[  1  -1  -4  -3   1   3  -5   0  -4   4 -11   6   4   7  -3   5   7   2
   5  -5  -7  12   9   2   3   7   6   5  11   3   0  -7   3  -7   4  -2
   4   5  11 -13  -1  -9  12  -5 -17  16 -18 -13   1   4  -9   1  -7   8
  15  -2  -1  -3  -3  11   9   8  -4   5   1  10  -1]
S:md
[ -1 -12  -4  -8   4   7   5  -4  -5  -8  -5  -3   2  10  -3   7 -13  -3
 -10  13  -3  -2  13  -1 -15   3 -20  13  -3   3  -9  -3  -2 -14   3  12
   2   1  -3  -2   1 -14   4   5  -2  -1 -27   5 -13 -25  11  -1  13  -7
   0  -5   2 -14  10  45   6   4  13   3   9   4  -9]
A:Zr
[  2   3  -3  -4  -2   7  -8  -6  -2   1  -5   4   6  24   2   6  -7   0
   3   1  -9  12  19   1  12   5   3  16   9  13  -2 -14   3  -4   6  21
   4   0  23 -19  -1  -8  14   6  -6  11 -13  -7  -1 -16   5   6 -11   0
   9 -12  -9  -2  -4  33  29   1   4  -1   6   6  -8]
A:Zr
[ -2   3  -4  -3   0   6  -4  -1   0   3  -4   2   5   9   2   7  -1  -2
   0   1  -4  -1  10   1   9   3  -1  17   2   7   2  -7   2  -1   1  19
   1   2  11 -10   2  -7   7   4  -9   1 -11  -8  -2 -13   2   3  -4   3
   4  -7   2   1  -3   8  12   2  -2   0   6   2  -6]
A:Zr
[  6   4   3  -7  -2   3   1   1  -2   8  -4   6   0   4  -5   6  -1   1
   8  -5  -6  15   3   3   4   5   7   1  12   5   1  -9   3  -2   4  -5
   3   1  12  -6  -6  -2  11  -1 -13  13 -17  -5   7   5  -3   3 -10   5
   9  -6  -8   1  -7  18   9   6   2  -1  -4   6  -2]
S:jm
[ -3  -5  -4   8  -5  -2   0  -1   2   5  -1  11   5  -3   2  -6   0   1
   6   4   1  -4  -1  -5   0   1   6  13   5  -2   6  -7  -4  10  -1   0
  -1   6  11  -5   1   4   9  -8  -7  -2 -10  -2  16  -9  -8   6 -14  -8
   1  -1  -7   8   0  -1   6   6   3  -7  -3   0  -6]
J:Hq
[ -2   5  -8  -3   5   5  -5  -2  -1   0  -3   0   7  14   1   3   3  -3
  -6  11  -4  -2  15   1  19   3   3  25  -1   9   3  -3   2  -6   2  17
  -3  -2  10 -14   8 -12  10   6  -2  -3  -1 -15  -1 -15   1   4  -3   5
  10  -8   2   1  -6   3  17  -4  -9   0   3   2  -1]
A:Nc
[  4  -3  -7  -3   3   4  -4  -2  -4   4  -7   9   5   5  -5   6   5   1
   4  -7  -8  11  10   2  -4  10   4   5  12   4  -1 -14   4 -10   5   2
   5   3  18 -10   0  -6  11  -2 -11  18 -21 -14  -2   0  -7   0  -9   6
  17  -4   3  -3  -3  22  12   9  -5   7   1  11   0]
S:md
[  2  -1  -5  -1   4   2  -5  -3  -2  -1   0   2   3  11  -1   3   3   2
  -1  -2  -6   7   9   3   4   5   5   0   6   3   0  -5   4  -7   4   5
   3   0  10 -10   0  -5   5   1   2   9  -1 -10  -3   4  -4   1  -3   7
  13  -3  -1  -3  -2  17  12   1  -7   6  -1   5   0]
S:md
[  7   3   0  -9   7   2   2  -3  -1   0   3   3   1   1 -10   5   3  -1
   2 -11  -1  11   0   8  -7   9   3 -13   2   1   0 -10   4 -11   5   3
   1  -8  12   4   4  14 -11   1  14   7   9  -4  -7   8  -6  -3   3   8
  10   5  13  -2   1  10   4  -2 -14  11  -3   4  11]
S:md
[  0  -5  -2   3  -8  -2  -2  -1   1   6   0   8   3   8  -2 -10  -5   1
   6   3  -3   2   2  -5   4   4   9  14  12   0  -2  -8   0   9   1 -15
   0   2  16 -11   0  -5  11  -7   0  15  -7   4  12 -15  -5   3 -18  -6
   6  -7 -17   7  -6  24  16   5   7  -9  -3   2  -8]
J:jb
[  0   1  -5  -8   5   8  -3  -4  -4  -2  -7  -1   4  17  -2   7  -3  -1
  -5   7  -8  10  17   3   9   5  -5  15   3  11  -4  -9   4 -14   6  17
   2  -1  10 -13   0 -14  13   9  -6   4 -16  -6  -7 -10   6   4   3   4
   9  -8  -1  -6  -1  34  18   1   0   6   6   6  -7]
A:Zr
[  2 -14   2  -3  -2  -6   2  -1  -1  -3   4   6   1   6  -3 -14  -6   1
   2   9   0   0  -5  -6 -10   2   5   0   5  -7  -4   5  -3   6   2 -28
  -2  -1  -4  -2   3  -2  -6  -9  18   8   1   7   9 -12 -10  -1  -7  -7
   6   0  -8  -1   3   7  -1   5   8  -7 -13   2   0]
J:ft
[ -3   9  -8  -1   0   6  -8  -5   0   4  -3   5  10  17   9   8   3  -2
   5   1  -5   0  14   1  13   4   6  24   4  12   7  -9  -2  -1   3  30
   0   2  25 -15   5  -5   3   2  -5   6  -9 -20   2 -16   0   7 -14   7
   7  -9   4   4  -9 -15  20   1  -9  -4   6   5  -5]
A:Zr
[  5  -3  -1  -1  -4   4  -2   1  -1   9  -2   9   3   2  -4   7  -2   1
   9 -20  -7   4   6   1  -8   7   4   2  17   4  -1 -19   5   2   2   4
   5   5  25  -7  -3  -2  14  -5  -6  21 -20  -4  -5  -5  -7   0 -14   4
  10  -6   0   3  -4  40  15  10   2   0   7  10  -7]
S:jg
[ -2   4  -7   1   1   7  -7  -4   0  -1  -6   0   6  17   5   7  -1  -2
  -3   2  -9   1  18   1  14   3   0  20   3  11   2  -7   8  -3   3  26
   2   2  17 -16   1 -13  14   7  -9   1 -10 -11  -5 -14   5   5  -5   5
   8  -9  -1   0  -4  18  21  -1  -4   0   9   5  -9]
A:Zr
[  0  -9  -2   3  -6  -1  -3   0  -2   0  -6   6   2  12   3  -6  -5   2
   1  13  -6   3  11  -7  -1   3   3  13  11  -1  -1   3  -3   4   4 -16
   3   8   2 -13  -4 -22  13  -6  -3  11 -24   3  14 -15  -4   3 -14  -6
   8  -9 -19  -1  -4  14  11  10  17  -9  -5   6 -10]
J:Hq
[  8  -2   1  -5  -1   5   0  -2  -3   6  -5  15   4   8  -7   8  -5   4
  14 -11  -7  11   7   3  -9  10   8  -1  14   4   2 -18   0   2   7   7
   4   2  20  -9  -3   8   8  -4  -4  16 -20  -5   4  -3 -13   5 -14   4
  12  -3  -1   3   0  33  15  13   4  -3  -5   8  -6]
S:jm
[  4  -6   3  -5  -2   5   1   3  -6   5  -7   2  -3   3  -3   6  -6   1
   5  -7  -7  13   5   2  -4   5  -4   1  12   1  -7 -10   4  -5   4  -5
   7   3   5  -7  -8 -10  23   2 -19  13 -28   9  -4   2   1  -1  -1   1
   7  -5  -8  -5   0  51   7   9  10   2   4   7  -9]
S:jg
[  1  -9  -3   1  -4  -4   0  -7  -1  -4   2   9   4   9   0 -14  -7   1
   2  15   0   4   2  -7  -9   2   6   7   8  -4  -1   1  -6   4   6 -20
  -1   2   8  -4   1  -2  -9 -13  13  10  -7   3  17 -19  -7   3 -11 -10
   3  -4 -15  -2  -2  -3   6   5   9  -9 -12   4   0]
J:ft

[  3   0  -8   1  -1   0  -4   1  -8  -3  -7  -3   3 -11   5   9   2  -2
   4  -2  -3  -3   9   1  -5   1  -3  -7   3  -5   6  -6  -4  -3  -3  -3
  -2  -7   1   6  16 -11   3 -11  -7   0   0   0   9   1   0   0  -2 -13
   1  -1  -2   2   1  -6   7  -9   2  -2  -1  -1  -8]
Nb:M
[  0  -3   1   7  -2  -6  -3  -2 -13 -11  -1   1   9  -8   9   7   5   5
   3  21   9  -1   6   0 -11   1   1   8 -11   8  10 -14   2  -8  10  12
  -1   1   1   1  -1  -8  -1  -9   7   3  -5  -3   7  -1  -3   0   5  -3
  -2   0   0  -2  -1  -7   6   6  -1   9   3  12  -3]
Cc:V
[  0  -3   0   9   0  -8   8   0  -1  -9   2  -1   8  -4  10   4   9   4
   1  16  10   2  -3   0  -8   1  -2  15 -13   9   4  -8   2  -6  13  14
   6   0   1   1  -4  -8  -6  -4   6   6  -6  -3   1   2   4   2   5  -6
  -8  -1   0  -3   0  -6   2   9  -3   4   3   9   1]
Cc:V
[  2   0  -2   6  -1  -7  -8   3   1 -12  -1   3   2  -2   7   4   4   5
  -5   6   8   3   0   2 -11   1  -2   1  -4   3  12 -10   1  -8  -1   6
   3   1   3   8   3  -7   0  -7   1   0  -7  -3   2  -4   2  13  -4 -14
   0  -3  -1   2  -2  -7   1  -1  -6   2   3   0   1]
lq:T
[ -1  -1   6   6  -5   1  -2   9   2   0   6   6   9   3  -2   3   2   4
   4  -1  -1   6  -7   2   2  -1   2  -1  -5   4   4   2   8   4  -2   0
  -4   2   4   7  -4   6   3   8   9   3  -4  -4 -14 -11   0   9   4   1
   2  -5   0  -3   3  -1   1   3  -2   5  -6   1   2]
cf:R
[  1  -5  -2   2   1  -6  -7   3  -5  -4  -4  -1   4  -1  11   3   3   5
   4   9   0  -8   6   2  -8   1  -5   3  -3  -1  12 -11  -4  -2  -3  -3
   1  -3  -1  11   6 -10   0  -9   4   2  -8  -2   1  -3   0   6   0 -12
   0  -2   0   2 -21  -7   7   0   1   3  -6   1   2]
lq:B
[  2   0 -12   6   5  -5  -4   3  -1  -7   6   0   3   4   5  -1   2   5
  -3   1   4  -2  -1   3  -6  -1  -1   0   1  -1   7  -6  -4  -6  -1   5
   0   0   2   4   1  -5  -2  -7   3   1  -4  -3   0  -5   1  -4  -3 -12
   1  -3   1   2  -4  -8  -1   1  -1   1   1  -2   1]
lq:T
[ -3   1  -1   5   3 -11  -8  -1   3 -11  -2   4   3   5   6  -2   0   3
  -5  -5  11  -2  -4   3  -6   2  -3   1   2   2   7  -8  -3  -5   4   5
   4   2  -2   6   1  -7  -2  -8   5  -4  -2   0   0  -3   1  12  -2 -14
   1  -4  -2   4  -6  -8   2   2  -4   2   3  -9   4]
lq:T
[  2  -2  -4   4   4  -6  -1   3  -4  -5  -3  -1   1  -4   9   2   2   2
  -1   6   4  -3   1   2  -6   0  -2  -1  -1   1   7  -8  -2  -1   0   5
   0  -2   1   6   3  -9  -3 -13   2   2  -5  -3   6  -3   1   8  -2 -13
  -1  -2  -3   2  -5  -5   2  -3   0   3   4   0  -3]
lq:B
